Below are the code and all the weights of a small trained network. Each question names an input and a target symbol and asks about switching units off, where a switched-off unit gives its printed mean instead of its output.

import numpy as np


def w(rows, s, z=0):
    codes = np.array(rows[::2]) - 128.0
    scale = np.full(codes.shape[1], s)
    scale[-1] = z or s
    return codes * scale


def f(y):
    return np.maximum(y, 0)


def softmax(a):
    e = np.exp(a - a.max(-1, keepdims=True))
    return e / e.sum(-1, keepdims=True)


def log_softmax(a):
    a = a - a.max(-1, keepdims=True)
    return a - np.log(np.exp(a).sum(-1, keepdims=True))


def net(x, mask):
    ids = ['γεηλμξπτ'.index(c) for c in x.split()]
    T = len(ids)
    res = E[ids] + P[:T]
    u = 0
    for l in range(3):
        q, k, v = (res @ M[l].T for M in (Q, K, V))
        z = softmax(np.where(np.tri(T) > 0, q @ k.T / 4**0.5, -1e9)) @ v
        res = res + np.where(mask[u], z, O[l][:, -1]) @ O[l][:, :-1]
        u += 1
        y = f(res @ A[l][:, :-1].T + A[l][:, -1])
        res = res + np.where(mask[u : u + 8], y, B[l][:, -1]) @ B[l][:, :-1]
        u += 8
    return log_softmax(res[-1] @ U[:, :-1].T + U[:, -1])


Q, K, V, O, A, B = {}, {}, {}, {}, {}, {}
E = w([
[239,152,115,154,86,165,76],'γ',
[70,225,122,141,147,165,148],'ε',
[110,87,243,167,88,117,181],'η',
[219,93,215,35,121,148,7],'λ',
[208,120,130,194,219,141,97],'μ',
[152,81,31,18,117,149,109],'ξ',
[159,184,182,93,106,149,162],'π',
[79,24,199,172,157,110,136],'τ',
],0.016)
P = w([
[184,126,199,165,192,1,95],'0',
[200,130,154,190,152,48,91],'1',
[199,138,145,194,122,86,96],'2',
[196,145,140,185,114,114,104],'3',
[188,150,134,171,109,135,115],'4',
[184,154,142,157,114,153,124],'5',
[175,155,141,139,117,169,135],'6',
[170,156,146,126,122,183,142],'7',
[160,157,143,106,129,197,151],'8',
[162,157,151,98,135,209,160],'9',
[153,159,149,87,141,220,163],'10',
[153,165,150,81,141,232,167],'11',
],0.0082)
Q[0] = w([
[184,87,103,127,181,116,84],'0.h1',
[255,180,190,124,40,177,61],'0.h1',
[189,40,135,161,117,209,131],'0.h1',
[38,85,146,130,110,14,214],'0.h1',
],0.0095)
K[0] = w([
[131,87,106,121,144,155,126],'0.h1',
[159,107,130,108,186,238,182],'0.h1',
[123,55,174,127,90,197,162],'0.h1',
[136,105,134,137,111,6,126],'0.h1',
],0.012)
V[0] = w([
[213,59,115,75,248,195,176],'0.h1',
[137,154,162,157,4,182,142],'0.h1',
[144,167,115,206,199,81,66],'0.h1',
[181,79,254,188,113,50,157],'0.h1',
],0.006)
O[0] = w([
[136,148,3,206,84,193,63,253],'0.h1',
[56,91,109,89,187,43,119,112],'0.h1',
[240,25,170,75,126,240,183,139],'0.h1',
[172,88,70,146,190,107,244,118],'0.h1',
],0.0054,0.0055)
A[0] = w([
[152,130,129,154,166,182,44,132],'0.n1',
[175,62,131,148,105,118,173,9],'0.n2',
[111,117,109,100,244,102,120,252],'0.n3',
[174,137,184,96,77,176,139,91],'0.n4',
[187,158,153,169,127,111,132,115],'0.n5',
[87,80,72,95,91,130,77,81],'0.n6',
[89,106,97,138,148,103,199,35],'0.n7',
[120,117,146,156,200,152,83,191],'0.n8',
],0.011,0.0037)
B[0] = w([
[28,121,68,99,183,26,137,254],'0.n1',
[108,161,149,98,92,105,90,168],'0.n2',
[187,124,129,173,28,96,47,161],'0.n3',
[85,120,215,171,202,207,24,180],'0.n4',
[105,184,79,60,138,102,91,194],'0.n5',
[154,142,123,2,194,121,204,206],'0.n6',
[89,176,139,80,79,235,85,139],'0.n7',
[150,105,76,117,229,20,196,184],'0.n8',
],0.0066,0.0098)
Q[1] = w([
[117,104,135,190,160,71,149],'1.h1',
[152,212,122,104,253,51,130],'1.h1',
[152,120,151,206,111,114,62],'1.h1',
[137,68,102,121,113,156,125],'1.h1',
],0.018)
K[1] = w([
[180,78,155,182,139,183,112],'1.h1',
[108,123,73,137,188,207,126],'1.h1',
[250,66,178,143,133,137,186],'1.h1',
[96,147,110,154,142,87,92],'1.h1',
],0.014)
V[1] = w([
[154,174,81,140,105,92,61],'1.h1',
[142,164,136,173,152,38,100],'1.h1',
[235,183,144,175,111,255,75],'1.h1',
[130,64,172,102,151,125,41],'1.h1',
],0.0071)
O[1] = w([
[255,193,135,158,157,113,106,236],'1.h1',
[151,79,177,139,159,54,194,141],'1.h1',
[148,122,152,148,54,122,100,3],'1.h1',
[155,103,140,131,125,211,58,168],'1.h1',
],0.0092,0.0062)
A[1] = w([
[95,147,179,149,141,117,138,56],'1.n1',
[112,114,146,149,116,186,95,252],'1.n2',
[150,142,73,168,115,130,124,158],'1.n3',
[138,159,70,206,86,147,215,66],'1.n4',
[123,68,107,100,129,90,141,50],'1.n5',
[120,142,160,199,150,146,157,21],'1.n6',
[104,99,164,251,104,79,89,27],'1.n7',
[126,36,92,128,125,106,71,139],'1.n8',
],0.014,0.0029)
B[1] = w([
[163,118,114,102,98,173,177,154],'1.n1',
[150,143,115,135,164,72,158,182],'1.n2',
[135,130,202,61,135,111,173,238],'1.n3',
[243,112,204,86,214,114,30,134],'1.n4',
[129,120,80,191,119,177,109,229],'1.n5',
[49,135,101,60,70,108,128,154],'1.n6',
[178,95,174,182,147,4,131,159],'1.n7',
[39,115,135,126,61,145,84,254],'1.n8',
],0.012,0.0063)
Q[2] = w([
[102,138,116,99,149,120,249],'2.h1',
[41,106,127,217,95,245,148],'2.h1',
[138,182,223,143,118,186,142],'2.h1',
[36,124,233,254,197,14,137],'2.h1',
],0.0087)
K[2] = w([
[111,145,94,164,141,157,237],'2.h1',
[65,133,155,145,102,97,123],'2.h1',
[168,116,176,145,24,128,145],'2.h1',
[145,2,146,103,114,109,172],'2.h1',
],0.011)
V[2] = w([
[120,39,97,120,168,89,132],'2.h1',
[86,73,73,132,62,136,85],'2.h1',
[202,134,140,156,95,194,94],'2.h1',
[43,126,166,1,188,117,106],'2.h1',
],0.0067)
O[2] = w([
[68,151,216,1,203,151,117,187],'2.h1',
[173,112,161,57,201,85,181,66],'2.h1',
[87,134,86,103,147,68,166,87],'2.h1',
[163,68,186,142,145,126,88,254],'2.h1',
],0.0082,0.0071)
A[2] = w([
[111,4,112,232,126,100,136,2],'2.n1',
[127,201,120,93,143,115,103,135],'2.n2',
[80,153,58,169,80,149,172,52],'2.n3',
[151,95,93,127,65,160,124,62],'2.n4',
[87,151,81,173,58,179,166,147],'2.n5',
[194,96,127,112,149,184,203,101],'2.n6',
[210,98,156,103,97,131,89,135],'2.n7',
[115,165,115,133,144,124,131,167],'2.n8',
],0.014,0.0099)
B[2] = w([
[156,8,189,100,40,156,154,140],'2.n1',
[118,111,146,131,117,128,190,248],'2.n2',
[224,175,183,48,85,50,57,139],'2.n3',
[218,133,158,200,83,153,145,141],'2.n4',
[67,71,71,193,127,156,144,151],'2.n5',
[160,147,114,172,140,129,76,159],'2.n6',
[83,149,140,114,152,176,143,210],'2.n7',
[151,99,126,134,105,151,101,178],'2.n8',
],0.016,0.014)
U = w([
[203,254,244,126,97,118,177,195],'γ',
[70,100,74,189,115,133,133,182],'ε',
[149,137,112,105,121,108,133,74],'η',
[126,140,143,127,126,124,71,3],'λ',
[176,105,104,150,199,56,135,162],'μ',
[108,138,60,16,108,109,181,129],'ξ',
[146,166,115,84,77,59,64,219],'π',
[163,89,124,103,119,121,149,13],'τ',
],0.0079,0.0046)

Each question gives the input, a string of symbols that net reads in full, and the target symbol t.
The units are the heads (4 rows each of Q, K, V and O) and the neurons (one row each of A and B). Each row of codes is followed by its name. A weight is (code - 128) times the scale printed after its matrix; where a second scale follows, it is the last column's (O, A, B and U).
mask holds one flag per unit, layer by layer, with each layer's heads first. A switched-off unit (its flag False) gives its mean, the last column of its rows in O or B, instead of its output. The means were averaged over made-up inputs and are rounded, as every weight is.
A unit's drop is (log p(t) with every unit on - log p(t) with that unit switched off) / (log p(t) with every unit on - log p(t) with every unit switched off).
The circuit of an input: a set's keep is (log p(t) with only the set's units on - log p(t) with every unit switched off) / (log p(t) with every unit on - log p(t) with every unit switched off). Starting from the 12 units with the biggest drops (on a tie, the unit counted first), units are removed one at a time, each time the one whose removal leaves the highest keep (on an exact tie, the one counted first), for as long as the keep stays at least 0.8.
units of the circuit, in order: the units of the circuit, biggest drop first
most important unit: the unit with the biggest drop
top k neurons: the k neurons with the biggest drops, biggest first
k most important neurons of layer l: the k neurons of layer l with the biggest drops, biggest first
input ξ γ ε μ μ μ γ η μ, target γ: units of the circuit, in order => 1.h1, 0.n3, 2.n7
input η ξ π η μ ε ξ μ π λ η, target ε: units of the circuit, in order => 2.n5, 2.h1, 0.n1
input λ ε γ ε π ξ ξ η ξ π ξ, target π: top 2 neurons => 2.n3, 0.n8
input μ ξ ε ε γ ξ ε λ, target λ: units of the circuit, in order => 0.n1, 2.h1, 0.n4, 2.n7
input π π ε μ ξ μ, target ξ: 4 most important neurons of layer 0 => 0.n1, 0.n5, 0.n8, 0.n2
input ε μ ξ γ γ η λ, target λ: most important unit => 0.n4
input ξ ξ λ ε μ π ξ τ ε ε ε μ, target π: top 4 neurons => 0.n3, 0.n1, 0.n6, 0.n4
input τ μ ε η π ξ ε ξ τ, target ξ: top 3 neurons => 0.n6, 0.n3, 1.n7
input π π π ξ η μ γ μ, target γ: units of the circuit, in order => 1.h1, 1.n3, 0.n3
input ξ ξ μ λ ξ ξ λ η μ, target λ: 3 most important neurons of layer 0 => 0.n3, 0.n4, 0.n6
input γ ξ μ ξ τ η ξ μ, target ξ: 3 most important neurons of layer 0 => 0.n1, 0.n5, 0.n6
input π τ γ π, target ε: 3 most important neurons of layer 0 => 0.n6, 0.n1, 0.n8
input μ ξ ξ τ ξ μ ε μ τ, target ξ: 3 most important neurons of layer 1 => 1.n7, 1.n5, 1.n3
input μ γ ξ ξ μ η η τ, target τ: most important unit => 2.n1
input λ ξ ξ ξ ξ ξ ξ λ, target ξ: 2 most important neurons of layer 2 => 2.n2, 2.n6
input ε ε ξ ε ξ ξ ε, target ε: top 2 neurons => 2.n5, 1.n5
input ξ ξ η π ξ λ π π, target ε: top 3 neurons => 2.n5, 0.n1, 0.n8
input ξ ξ η η ε η ξ ε, target ε: top 2 neurons => 1.n1, 2.n5
input ξ π τ μ μ π μ, target π: top 3 neurons => 0.n3, 0.n4, 0.n2
input π π γ π ξ μ μ π η ξ, target μ: most important unit => 0.n5
input ξ π ε ε τ ξ η η τ λ η, target ε: top 3 neurons => 1.n1, 0.n7, 0.n1
input ξ λ τ π ε η ε ξ, target λ: top 3 neurons => 0.n5, 0.n1, 0.n4
input λ μ ξ λ π ξ ξ λ ξ, target λ: 4 most important neurons of layer 0 => 0.n1, 0.n5, 0.n4, 0.n6
input ξ ξ ξ ε μ ξ, target ε: top 3 neurons => 2.n5, 1.n5, 1.n6
input λ ξ τ λ, target ξ: 2 most important neurons of layer 1 => 1.n8, 1.n5
input ξ τ ξ ξ ε η μ μ η ξ, target ε: top 4 neurons => 2.n5, 1.n5, 1.n6, 0.n1
input ε ε μ η ξ γ γ μ ξ, target γ: 3 most important neurons of layer 0 => 0.n1, 0.n5, 0.n4
input ε π ε μ γ π ξ π ξ, target π: 2 most important neurons of layer 1 => 1.n3, 1.n2
input ε μ ξ γ ξ ξ λ ξ μ μ λ μ, target λ: 2 most important neurons of layer 0 => 0.n4, 0.n1
